Below are the code and all the weights of a small trained network. Each question names an input and a class and asks about switching units off, where a switched-off unit gives its printed mean instead of its output.

import numpy as np


def w(rows, s, z=0):
    codes = np.array(rows[::2]) - 128.0
    scale = np.full(codes.shape[1], s)
    scale[-1] = z or s
    return codes * scale


def f(y):
    return np.maximum(y, 0)


def log_softmax(a):
    a = a - a.max(-1, keepdims=True)
    return a - np.log(np.exp(a).sum(-1, keepdims=True))


def net(x, mask):
    res = np.array(x, float).reshape(1, 4) / 4 @ E
    y = f(res @ A[0][:, :-1].T + A[0][:, -1])
    res = res + np.where(mask, y, B[0][:, -1]) @ B[0][:, :-1]
    return log_softmax(res[-1] @ U[:, :-1].T + U[:, -1])


A, B = {}, {}
E = w([
[254,158,77,117,199,172,52],'x0',
[211,126,142,182,133,178,169],'x1',
[83,75,112,49,159,103,164],'x2',
[103,70,163,43,112,201,103],'x3',
],0.013)
A[0] = w([
[116,140,126,132,179,121,233,167],'neuron 0',
[140,137,178,170,102,52,136,163],'neuron 1',
[139,109,132,140,134,148,177,139],'neuron 2',
[200,127,238,124,87,187,140,47],'neuron 3',
[96,155,84,131,155,95,248,223],'neuron 4',
[201,101,87,103,101,122,68,56],'neuron 5',
[101,144,34,67,150,116,62,254],'neuron 6',
[114,118,174,187,96,159,128,158],'neuron 7',
[88,181,121,60,77,170,87,69],'neuron 8',
[154,175,105,211,130,131,121,163],'neuron 9',
[153,201,112,166,103,95,166,191],'neuron 10',
[68,117,144,82,69,77,156,183],'neuron 11',
],0.012,0.0042)
B[0] = w([
[129,21,136,251,175,190,167,197],'neuron 0',
[113,121,239,185,151,105,110,204],'neuron 1',
[130,45,165,156,134,148,231,161],'neuron 2',
[68,115,162,64,228,67,156,196],'neuron 3',
[159,36,111,254,187,48,199,236],'neuron 4',
[213,222,76,62,112,171,31,208],'neuron 5',
[204,18,54,153,194,104,99,242],'neuron 6',
[207,87,184,103,154,109,132,180],'neuron 7',
[161,31,179,189,110,231,134,180],'neuron 8',
[194,62,51,162,117,173,166,241],'neuron 9',
[157,41,150,169,130,135,173,230],'neuron 10',
[66,164,178,147,42,70,166,253],'neuron 11',
],0.0065,0.013)
U = w([
[190,172,2,98,183,211,58,133],'0',
[64,55,143,168,223,56,197,122],'1',
[153,38,111,234,104,170,203,245],'2',
[30,126,182,104,66,147,157,3],'3',
],0.008,0.0044)

Each question gives the input, the list of numbers given to net, and the class t.
The units are the neurons (one row each of A and B). Each row of codes is followed by its name. A weight is (code - 128) times the scale printed after its matrix; where a second scale follows, it is the last column's (A, B and U).
mask holds one flag per neuron, in row order. A switched-off neuron (its flag False) gives its mean, the last column of its row in B, instead of its output. The means were averaged over made-up inputs and are rounded, as every weight is.
A unit's drop is (log p(t) with every unit on - log p(t) with that unit switched off) / (log p(t) with every unit on - log p(t) with every unit switched off).
The circuit of an input: a set's keep is (log p(t) with only the set's units on - log p(t) with every unit switched off) / (log p(t) with every unit on - log p(t) with every unit switched off). Starting from all 12 units, units are removed one at a time, each time the one whose removal leaves the highest keep (on an exact tie, the one counted first), for as long as the keep stays at least 0.8.
units of the circuit, in order: the units of the circuit, biggest drop first
unit that matters most: the unit with the biggest drop
k most important neurons: the k neurons with the biggest drops, biggest first
drop of u: that unit's drop, to one decimal
input [2,4,8,7], class 0: unit that matters most -> neuron 4
input [-2,6,6,7], class 1: units of the circuit, in order -> [neuron 3; neuron 9]
input [-2,-3,1,6], class 3: units of the circuit, in order -> [neuron 4; neuron 9; neuron 11]
input [-8,-2,-1,5], class 3: units of the circuit, in order -> [neuron 11; neuron 6]
input [-3,8,1,3], class 1: units of the circuit, in order -> [neuron 3; neuron 9]
input [-4,2,1,2], class 1: 4 most important neurons -> [neuron 9; neuron 8; neuron 5; neuron 10]
input [-7,8,-1,-1], class 1: 2 most important neurons -> [neuron 3; neuron 8]
input [-2,-4,-4,6], class 3: 2 most important neurons -> [neuron 4; neuron 9]
input [-8,4,-2,2], class 1: drop of neuron 8 -> 0.1
input [-7,2,-4,3], class 1: drop of neuron 3 -> 0.2
input [4,-5,-8,5], class 0: drop of neuron 7 -> 0.0
input [-5,-8,3,7], class 3: drop of neuron 11 -> 0.6
